(in the rows, 128 means zero)
[157 162 110 127 119 144 177 106 152  64 122 136 143 146 116 141 137 182
 125 132 114 130 122 178 101 155 150 133 103 128  79 160 128 152 130  99
  78 119  91 114  90 159 109 110 122 120  59 121 136 153 188 164]
8
[115 175 135 162  91 121  94 110 206 123 130 129 171  98 108 110  73 105
 112 176 143 112 117 131 162 122 153  98 155  96 190 135 111 100  96 101
 121 138 159  75 157 112  77 176 108 127 108 125 213 160 198 179]
10
[ 83 130 145 114 121  82 142 138 191 106 140 139 121 141 127 125 116 141
 166 128 127 146 141 135 102 142 164 111 149  92 148  96 100 106 142 116
 104 150  90 120 130 166 146  89 136  98 131 152 173 172 102 116]
7
[ 96 173 116 177 130 127  75 103 227 138 132 124 162 100 106 108  84  92
 126 185 138  95 117 134 174 126 156  94 151  90 205 146 118  95 119  87
  99 157 162  93 146 101  98 176 115 149 123 126 206 155 200 168]
6
[ 95 131 136 103 103  88 156 133 208  90 145 151 130 141 123 121 117 138
 164 116 136 151 144 143 111 145 172 112 148  78 152  88  98 107 146 107
 116 154  81 111 127 171 151  81 132  93 140 140 171 162 101 110]
8
[112 125 155  64 156  98 125  89 118 128  96 173 134 130 176 113  58 146
 114 145  79 141 107 148 156 131 121 128 153 150 123 164 142 116 101 142
  56  85 150 157 155 103 157 163 155 178 103 130 112 114 163 148]
5
[156 157 101 126 119 137 158 108 140  69 127 126 137 142 119 146 141 183
 126 131 110 133 120 182 100 149 151 130 108 123  75 163 126 157 134  99
 101 123  97 117 101 152 116 109 123 122  63 123 133 164 197 170]
8
[106 119 151  51 158  98 129  91 112 129 107 167 127 131 190 106  69 161
 110 138  75 141 115 117 168 136 121 129 149 147 138 167 144 102  99 138
  60  92 149 161 145 112 148 165 153 173 110 125  94 111 158 132]
3
[111 125 159  66 151  98 145  94 138 141  98 162 139 138 188 113  66 152
 115 157  74 136  94 114 152 142 117 121 139 151 137 168 146 123  95 136
  43  94 157 149 146  91 150 192 146 176  95 139 108 112 159 141]
7
[ 93 119 133 107 105  86 142 128 196 112 142 147 124 137 122 128 116 127
 161 133 134 145 140 131 106 137 165 109 153  91 159  92  95 106 141 114
 122 154  96 108 133 161 140  93 127  99 136 156 150 173 105 112]
7
[118 132 155  72 151 100 143  90 134 138  97 165 143 145 185 118  64 151
 111 159  71 133 101 113 166 144 113 121 150 148 136 158 145 120  93 133
  68  90 152 140 147  93 150 184 140 163  97 129 111 110 158 147]
0
[106 172 119 187  86 117  91 112 223 138 132 124 163 108 106 115  76  99
 107 176 154 108 123 129 162 121 148  97 148  93 186 143 109  96 104  94
 110 145 157  77 153 105  80 172 111 132 116 110 201 166 179 168]
9
[ 98 176 130 182  98 120  96 112 206 142 133 124 164 104 107 113  85  98
 116 166 148 105 112 133 165 123 165 100 150  78 174 127 114 103 110  99
 118 145 151  72 157 109  85 176 107 130 120 126 200 162 168 175]
0
[ 98 184 130 177 106 125  96 111 216 136 129 127 166 106 112 109  67 108
 108 181 148 112 116 126 164 120 153  98 153  91 175 130 116 110 106  92
 103 145 150  79 155 107  85 177 111 117 119 121 213 162 184 179]
10
[ 95 177 132 172 105 123  96 105 214 138 126 130 161 109 114 122  70 107
 121 174 160 111 110 131 160 112 157  98 146  85 177 139 114 101 108  90
 115 149 155  79 151 112  92 185 118 126 123 116 194 166 187 179]
5
[168 158  93 132 137 134 138 108 121  78 123 127 131 150 112 127 141 173
 119 139  92 124 129 165  97 162 165 137 123 133 100 181 130 134 131 100
  55 126  92 127  91 139 114 120 113 150  64 134 138 144 210 150]
9
[115 125 154  59 148 104 130  89 157 144  95 172 139 141 191 113  64 157
 114 161  74 142  96 120 155 141 106 123 130 150 141 164 148 121  96 139
  54  90 151 142 145  95 150 183 142 171 102 121 103 104 155 146]
2
[113 113 128 116 110 105 149 141 199  93 136 158 116 153 126 130 129 149
 147 123 138 158 124 169 102 120 167 105 117  74 123 113 102 105 155 106
 128 143  94 123 146 161 150  81 143  86 158 156 129 163 109 117]
1
[ 98 118 138 105 110  87 149 140 195 106 144 154 122 152 124 116 113 133
 159 125 126 154 143 145 111 142 165 106 139  86 142  88  96 105 147 113
 118 146  80 103 132 163 150  91 130  94 133 145 152 163 110 119]
1
[108 103 123 118 113 103 136 144 215 103 142 155 107 146 121 142 134 147
 145 126 144 155 126 163 110 117 168 102 131  76 128 115 107  95 158  95
 128 155 104 117 143 158 153  77 144  89 160 170 124 163 107 107]
1
[118 121 160  57 152 103 134 102 108 117 101 172 133 128 179 109  65 148
 102 139  70 144 102 135 151 129 117 129 150 157 124 161 151 126  92 144
  63  79 148 153 165 106 142 152 149 160 104 127 117 115 169 141]
10
[127 113 126  89  98 105 131 136 214  91 139 161 124 143 115 122 141 144
 158 134 142 155 128 182 109 131 187 105 112  82 147  89  98  98 157 113
 109 151 107 126 140 152 140  79 128  96 153 156 140 173 116 117]
10
[109 119 130 114 112 111 134 114 196  73 140 160 113 134 127 127 129 151
 158 120 134 151 133 178 108 126 174 112 137  74 130 116  93 105 150 101
 130 162 107 125 132 163 152  55 149  93 153 158 150 170 103 103]
6
[128 129 149  63 152 109 139  92 148 154 104 168 129 144 180 115  56 146
 110 163  78 136  94 127 158 136 111 122 128 152 138 161 146 113 107 133
  51  81 146 140 151  97 152 189 147 172 110 126 100 108 154 144]
1
[121 128 156  55 141 105 144  92 156 144  88 172 144 148 182 120  59 157
 117 157  79 144  93 116 152 139 117 119 140 141 136 171 140 119  97 135
  59  86 157 144 155  91 155 186 150 165 100 128  96 108 167 153]
5
[ 94 120 140 114 117  86 143 132 198  89 144 151 122 136 122 125 127 132
 157 118 120 142 148 142 119 141 176 109 149  84 148  88  97 100 147 113
 124 154  90 108 122 165 152  81 131  93 132 145 158 165 108 116]
0
[ 91 170 123 188 108 127  88  96 227 126 130 119 169 100 114 112  71 102
 105 184 142 106 115 120 158 109 150 105 169  79 183 137 131  96 108  93
 111 149 151  65 139 122  80 178 107 128 121 125 202 152 183 182]
2
[113 131 147  67 149 101 146  96 135 143  91 162 134 143 184 117  70 161
 108 152  75 137 101 111 148 140 103 123 143 152 136 156 146 122  91 128
  53  86 148 154 147  94 145 190 146 166  93 144 108 109 169 144]
7
[121 115 132 111 117 103 127 124 213  89 139 154 115 151 124 136 127 140
 160 137 140 155 133 171 116 128 177 106 124  83 135 111 100  92 158 118
  86 163 110 130 132 146 147  76 142 104 152 149 132 167  90 100]
6
[119 131 156  56 159 104 132  95 134 125  98 171 135 142 188 118  68 154
 124 152  75 138  99 120 161 147 101 122 145 151 127 162 143 123  96 131
  60  86 154 152 148  88 159 183 159 169 108 127 111 112 160 140]
6
[143 148 110 136 141 121 159 114 165  46 117 138 145 141 128 137 133 185
 129 136 112 147 128 132 115 154 182 128 115 126  77 202 125 135 129  94
  35 133 110 127  84 130 129 105 117 137  64 119 144 165 192 154]
6
[111 126 159  61 147 103 132  95 121 125 101 172 129 140 177 113  59 147
 100 136  75 143  95 143 146 127 123 133 152 158 125 173 151 122  97 151
  64  71 152 150 164 109 153 149 152 162 103 121 111 110 159 134]
8
[113 112 135 109  96  92 140 127 227  96 144 160 126 149 122 127 124 148
 154 133 148 156 142 170 119 134 186 108 116  71 142  98  93  89 167 116
  89 161 105 127 126 150 138  86 131  95 156 142 130 174 103 104]
4
[117 133 153  60 155 103 133  84 141 129 100 165 138 145 192 117  71 152
 121 162  75 140  96 113 152 145 112 122 139 146 135 169 158 121 100 131
  58 101 154 138 143  98 155 186 147 172 107 128 104 105 152 138]
2
[ 92 169 121 181  95 118  97 113 215 134 129 130 166 104 106 109  90 108
 113 162 147 105 124 130 158 122 149 102 160  87 180 128 109  95 105  94
 113 139 153  79 147 111  85 189 112 130 120 124 203 158 184 179]
9
[102 121 157  64 162  91 146  87 117 142 101 161 128 140 196 102  59 149
 116 143  73 145  96 114 171 135 122 118 145 145 147 166 156 110  97 125
  70  86 145 155 151 117 145 174 150 163 102 114  94 105 162 129]
1
[ 83 176 117 193 103 124 110  91 239 135 125 118 161 101 104 117  72  95
 110 172 154 103 117 124 166 110 153 104 174  88 183 141 125  95 110  83
  95 149 149  68 145 109  89 178 108 118 122 137 210 154 187 174]
7
[156 144 107 121 125 121 156 126 158  76 132 133 144 150 126 128 131 178
 126 131 118 140 120 149 103 158 176 128 112 127  94 191 124 139 128 100
  66 130 105 127 102 129 132 116 109 134  67 118 133 161 203 147]
8
[161 164  98 121 138 136 149 103 121  86 117 124 132 151 117 136 128 177
 121 138 103 130 121 166 104 151 160 129 129 121  89 171 122 137 132 101
  71 134  97 134  97 133 124 122 115 139  58 133 121 157 209 165]
5
[ 86 173 124 195  99 126 101  99 229 136 131 124 162 105 109 109  78  91
 110 174 140 102 119 129 166 115 159 108 171  82 183 143 121  98 105  87
 106 143 151  68 143 114  87 167 107 126 119 115 207 157 172 173]
9
[ 80 176 122 183 134 132  81 100 207 138 128 126 152  99 103 108  82  93
 132 186 140  96 126 122 168 128 149  95 155 105 198 150 114  96 118  94
 106 149 161  94 142 102  99 175 119 141 123 119 217 153 195 170]
6
[125 111 123 114  95 107 146 128 209  97 139 152 112 145 123 137 128 147
 144 126 139 153 131 174 102 121 162 107 130  71 131 115 101 100 148  95
 142 149  99 120 144 173 149  71 142  90 157 167 138 158 107  97]
1
[121 112 136 102  94 103 141 128 233  89 138 164 121 140 118 128 126 145
 153 137 145 155 135 172 113 137 181 109 121  72 141  92  91  87 164 111
  88 151  99 124 130 157 137  81 133  97 150 152 132 167  98 109]
4
[112 111 137 113 115  97 145 137 229 105 132 161 123 149 117 138 116 160
 152 141 144 155 133 159 104 132 175 103 118  79 140 116  94  92 160 112
  87 161 101 134 136 154 157  99 137 100 149 148 136 165 102 112]
5
[ 86 190 121 171 111 128  82 108 232 148 123 117 155 106 102 105  84 102
 119 176 144 100 118 118 167 125 152  91 154  97 198 136 125  98 122  89
 101 138 152  90 146 103  95 177 116 117 129 119 211 150 202 175]
10
[ 81 179 128 185 127 132  86 121 216 165 129 123 154 108 112 104  73  89
 123 186 149  99 113 118 167 125 144  95 155 101 201 155 117  88 121  96
 110 139 154  81 149 106  91 186 106 138 123 123 206 147 183 178]
1
[ 86 173 127 178 101 123 100 107 219 130 133 122 160 109 115 117  70 109
 114 180 147 112 116 126 168 120 156  95 158  85 175 137 119  97 105  99
 108 141 158  79 152 112  89 177 105 123 117 118 203 162 183 178]
8
[104 108 135 111 107 103 144 121 211  89 132 155 121 139 135 141 130 165
 150 137 138 162 123 153  98 123 162 106 128  74 127 121 105 103 150 100
 127 154 105 129 138 167 152  80 148  86 157 156 133 158  98 108]
2
[165 151 109 120 122 131 142 110 133  93 125 130 135 145 115 126 140 168
 119 145  91 125 129 154 103 161 165 137 121 118  99 164 120 136 137 109
  66 119  93 133  93 135 119 123 111 137  66 138 122 148 215 149]
4
[104 112 131  98 103 103 137 144 211  83 135 158 118 155 122 131 127 154
 148 139 142 162 141 146 103 132 170 102 119  79 133 102  96  83 154 111
  98 151 108 131 138 151 139  85 134  97 150 155 135 170 108 119]
3
[ 91 127 135 105 107  86 146 127 200 109 139 148 126 137 117 122 122 132
 174 121 135 143 143 141 108 138 169 105 140  91 159  92  96 109 140 116
 117 149  91 108 137 164 141  87 135  96 134 150 162 171 110 125]
7
[172 160 112 117 104 127 159 111 147  66 125 128 156 134 121 147 146 186
 123 137 109 130 126 180 111 154 136 134  98 129  82 148 124 152 125 105
  99 120  97 117  96 149 109 114 120 120  54 120 136 169 198 164]
10
[ 93 134 136 109 107  92 144 126 194  96 137 147 121 142 121 125 125 138
 164 119 136 150 141 145 104 135 169 106 148  86 144  95  92 105 141 104
 118 148  92 117 131 157 147  85 136  96 136 153 159 165 111 113]
7
[104 121 127  95 102 101 136 130 212  93 135 159 122 146 118 127 126 152
 149 132 141 155 138 161 111 133 173 104 119  81 140  99  92  90 158 113
  98 151 108 127 138 158 141  89 140 102 150 155 138 171 107 127]
3
[161 145  98 127 145 137 132 102 115  72 128 127 125 130 112 133 145 177
 120 128  83 124 125 157 102 153 164 134 132 124  89 171 125 138 134  99
  68 130 100 135  92 138 123 108 118 143  68 145 126 149 213 142]
6
[102 173 135 178 102 120  90 104 216 137 132 131 163  98 111 109  71 104
 126 183 149 107 119 133 169 125 155  99 157  87 176 122 109 101 111  98
 110 137 154  75 151 103  82 184 113 125 115 125 201 164 181 184]
4
[ 87 179 122 183 114 129  86 107 217 159 129 110 154 106 111 106  81  93
 122 178 150  98 122 116 168 117 144  94 165 101 199 152 116  84 113  95
 106 144 162  88 154  91  91 185 108 130 123 126 207 149 199 168]
7
[108 129 158  64 152 101 144  92 131 149  99 161 133 138 193 112  65 153
 116 150  78 137  98 120 151 141 110 127 149 151 132 175 142 118  95 134
  55  92 157 154 157  91 153 181 152 170 100 144 115 111 159 134]
7
[ 81 171 126 180 118 128  84 128 224 144 130 131 159 101 105 111  75  97
 124 185 155 102 117 117 170 129 145  93 147 111 204 153 116  96 120 103
 113 142 157  82 150 102  98 173 109 130 128 116 211 151 186 179]
8
[153 145 116 137 123 118 164 114 166  54 118 132 153 144 130 133 138 176
 124 125 112 141 123 145 112 155 176 128 116 128  81 188 127 131 123 101
  56 122 109 120  88 129 125 110 108 133  60 123 136 156 188 157]
0
[112 111 161  54 150  98 128 105 126 127 104 177 130 127 178 117  69 148
 110 140  84 144  94 144 153 129 122 126 141 163 120 164 149 123 102 148
  50  77 145 148 165 112 158 165 154 171 108 121 105 115 152 147]
8
[126 102 128  98  84  95 154 132 210 103 134 162 133 146 113 127 130 147
 149 127 145 154 129 179  97 130 177  99 108  79 135  97  88 104 149 126
  97 143 106 127 146 151 129  98 134 104 149 160 122 170 107 111]
7
[ 93 171 122 188 115 128  96 109 221 129 128 117 159 108  96 122  81  97
 107 178 149 110 118 124 165 112 165  99 174  78 179 133 123  89 116  82
 103 158 156  75 136 113  94 181 111 130 118 135 200 152 193 178]
5
[159 139 113 128 123 124 153 116 166  65 128 135 143 136 126 134 140 176
 124 139 115 138 138 139 114 154 180 135 115 112  81 181 126 125 144  95
  47 128 103 128  83 134 118 120 111 137  76 121 121 155 198 145]
4
[102 180 123 178  92 118 100 106 211 139 126 127 161 109 114 111  73 106
 113 166 157 109 119 137 156 112 143 100 150  95 179 148 120  98 104 101
 105 138 160  78 166  97  79 187 112 132 126 127 207 163 183 166]
7
[120 108 132 102  92 101 136 132 226  98 142 159 124 143 123 128 136 148
 156 136 147 154 139 169 111 129 183 109 122  66 140  96  94  87 164 107
  99 153 108 131 134 155 136  85 133  99 161 155 133 171 106 106]
4
[123 112 137 113  81 106 151 115 214 100 132 149 121 142 128 137 136 144
 155 123 145 161 115 167  98 122 169 106 126  83 129 125  98 108 142 103
 126 152 111 115 154 151 144  75 143  88 143 167 122 158  97  99]
7
[ 98 122 137  97 112  94 136 139 196  94 145 156 124 144 126 131 121 143
 166 133 136 152 137 150 108 139 173 110 142  93 148  88  98 107 152 119
 113 148  86 104 123 168 142  88 136  98 142 144 160 169 103 120]
8
[159 166  96 123 145 137 145  92 112  79 128 115 137 137 115 126 130 182
 114 148  82 115 127 163 106 157 164 134 146 117 102 163 135 140 126  93
  72 141  92 134  90 155 111 115 108 136  52 148 141 152 221 152]
10
[106 109 141 108 104 108 153 129 208  75 138 168 128 137 130 145 129 164
 149 129 137 161 119 157 108 129 165 111 126  73 122 125  95 106 143 102
 112 154 109 121 141 153 149  67 150  96 151 153 133 171  93  99]
6
[165 159 104 126 139 132 135 103 121  86 127 120 134 143 114 129 142 168
 120 126  91 113 122 176 104 156 164 133 136 123  96 163 126 134 132 100
  78 131  96 130  93 139 121 118 113 140  58 151 132 147 213 154]
0
[ 92 173 121 194  99 127  97 104 227 139 133 116 161 104 100 107  74  93
 111 179 151 104 119 133 167 115 149 100 178  83 182 139 119  88 115  79
 122 142 142  66 139 124  94 170 111 121 123 137 214 149 186 176]
1
[156 155 103 124 145 135 143 101 115  76 126 128 134 136 117 125 133 176
 119 128  82 121 128 155 112 157 171 136 132 119  96 174 118 140 126 108
  65 134  99 131  85 142 119 107 109 141  58 135 133 150 212 151]
6
[174 161 101 131 118 132 156 116 132  71 118 128 135 149 108 146 142 189
 119 127 115 136 122 171  95 149 149 133 107 132  70 175 132 150 129  96
  89 119  97 118 104 144 121 109 122 125  61 121 130 162 200 159]
5
[111 115 142 120 101 103 147 137 210  91 137 156 121 147 130 145 130 154
 147 129 137 156 120 154 100 124 167 106 129  71 126 119 101 106 144 100
 133 146 107 121 147 158 150  73 144  85 155 161 138 170  92 117]
0
[100 117 143 113 119 105 139 122 206  79 134 165 112 140 133 141 116 158
 155 136 130 158 128 165 109 132 163 109 131  83 131 112  89 106 141  99
 114 156 106 128 131 161 152  66 152  90 142 161 154 172 103 112]
6
[117 109 120 110  91 102 146 132 230  97 132 164 118 153 109 134 137 137
 146 126 139 160 134 164 104 130 184  99 113  81 143 106  93  98 155 113
  96 154 110 113 148 152 141  91 133  99 155 144 131 162  97 113]
9
[113 125 157  57 156  98 128  96 133 132  98 171 144 139 192 112  68 166
 119 158  69 140  99 120 145 142 106 125 132 145 130 163 148 121  99 152
  63  86 153 150 151  96 155 189 151 177 108 126 106 109 149 147]
2
[ 85 177 133 180 107 127  94 102 223 144 124 124 159 100 107 108  78  96
 125 183 140 105 122 112 169 128 149  95 154  91 203 140 114  93 117  95
 103 139 153  89 145 105  87 173 113 129 122 119 204 145 190 172]
4
[166 160 108 135 121 131 166 110 128  67 122 131 132 144 118 149 148 186
 116 119 110 127 131 175 102 153 143 134 115 124  73 164 126 140 126  94
  96 118  94 128  91 154 111 112 127 123  63 136 131 158 191 153]
0
[122 114 140 108  93 108 143 137 207  95 130 162 120 145 124 148 128 160
 159 134 145 155 130 178  97 119 150 106 127  71 122 118  96 104 150 111
 139 146 100 128 145 150 153  78 153  96 156 153 128 165  91 111]
5
[ 83 173 130 183 128 126  80 112 225 144 129 124 153 101 112 110  78  99
 127 182 136 102 125 108 178 126 154  95 160  94 190 157 116  93 117  94
  89 155 160  86 141  90 101 173 114 139 117 120 209 152 187 170]
6
[155 151  98 120 139 136 137 105 136  88 129 127 131 133 114 132 131 176
 118 138  92 120 124 157 111 153 162 137 131 135  98 167 134 141 137  99
  60 121  89 123  90 140 126 118 103 141  62 128 128 143 213 157]
8
[ 90 173 130 176  92 117  95 120 218 137 133 127 165 102 111 111  64 105
 113 177 150 108 119 122 160 124 151  99 152  89 183 135 113 106 106 104
 117 140 154  75 153 112  87 174 105 125 117 121 219 166 183 178]
8
[ 93 185 125 191 110 127  91 102 232 146 130 114 149 111 103 111  68  91
 113 181 148 102 109 130 162 114 159 106 170  85 193 139 129  86 117  83
 107 137 139  62 138 129  84 180 115 121 121 134 211 152 184 176]
1
[ 89 182 127 178 110 133  83 108 214 155 128 114 155  99 105 110  81  91
 117 196 143  99 122 114 171 125 140  89 156 104 195 143 123 100 114  95
 110 150 157  85 152 102  91 182 114 129 112 118 206 152 192 178]
10
[122 131 151  63 160 107 120  91 110 134 107 168 123 135 173 103  58 132
 108 138  74 131 100 152 152 129 120 136 150 162 126 159 150 116 103 145
  62  71 140 139 154 112 153 156 144 175 106 127 111 108 159 139]
1
[165 151 101 134 120 135 163 121 133  74 126 133 140 136 120 140 158 189
 118 123 102 124 133 171 101 158 145 142 106 121  78 170 118 144 134  97
  85 123  92 126  86 155 110 115 119 130  65 129 128 155 194 160]
9
[ 83 173 132 179 128 128  83 110 220 142 131 130 161  97 117 108  75  93
 126 185 141  98 121 120 172 129 144 101 160 102 195 148 110  95 113  94
  98 151 159  85 143 104  97 175 117 139 122 122 220 154 186 165]
6
[ 89 173 122 191 117 129  86 113 225 153 127 125 150 106 108 119  91  92
 122 188 144  98 120 100 165 126 157  97 142 104 203 164 117  92 115  86
 105 147 164  84 146 110  93 174 111 129 127 119 202 149 190 165]
9
[169 161  99 123  98 130 170 112 136  67 119 124 145 144 109 135 158 184
 123 114 116 129 127 178  95 152 149 132 104 123  73 161 130 146 124 103
  89 107  98 119 100 143 103 116 122 129  61 131 128 160 201 153]
7
[165 160 110 127 110 135 174 109 144  55 123 135 150 140 117 145 137 188
 124 134 114 135 123 173  98 156 143 131 104 129  79 158 123 153 125 100
  92 109  89 119  92 159 108 110 124 122  61 116 137 157 188 160]
8
[ 96 179 109 194 110 131  85  96 219 146 132 112 144 107  98 106  76  84
 116 180 149  95 127 136 168 106 151 100 178  88 195 141 128  82 116  88
 131 140 140  65 143 125  90 177 107 123 128 128 212 152 194 176]
1
[125 125 150  65 144 106 137  89 155 139  97 170 139 142 191 116  71 153
 116 154  75 135  99 124 158 137 121 129 142 147 142 185 142 115  95 129
  56  89 160 150 142  93 154 173 146 174 108 121 108 107 155 133]
9
[151 138 111 146 133 124 162 127 155  68 125 128 146 149 123 127 147 169
 118 118 111 132 137 153 109 154 172 133 126 118  77 181 124 128 134 104
  77 125 106 128  89 133 120 120 100 121  70 127 132 152 202 157]
0
[106 109 131 110 111 110 145 135 202  73 137 155 119 139 116 141 135 153
 146 131 127 154 135 151 107 127 172 104 128  67 129 112  98 101 149 100
 131 153 107 126 138 162 149  71 146  88 153 166 132 158 115 118]
3
[108 116 153  65 149  96 135 106 131 139 101 174 132 136 179 107  64 143
 104 129  84 143 100 139 153 129 114 132 140 161 119 173 152 121 102 136
  48  73 140 145 157 113 154 155 146 171 109 127 110 112 160 145]
1
[ 92 128 137 109 107  85 138 132 194  97 142 146 120 135 122 126 129 134
 166 119 137 145 147 129 108 135 170 112 147  93 149  94  98  97 144 112
 118 151  95 109 130 161 149  89 133  94 140 153 160 168 111 110]
7
[169 154  99 122 118 126 153 100 132  60 124 125 146 139 119 131 153 193
 130 122  99 127 133 184  94 160 143 133 111 121  78 153 134 146 128 100
  96 120  92 125  84 157 109 108 122 129  63 136 138 151 206 153]
2
[ 98 179 129 173  99 123  94 113 215 146 122 124 160 111 109 120  75 112
 118 175 158 117 116 125 159 120 147  90 150  92 172 136 109  98 109  94
 104 146 156  84 152  96  96 190 122 133 118 120 202 158 183 175]
5
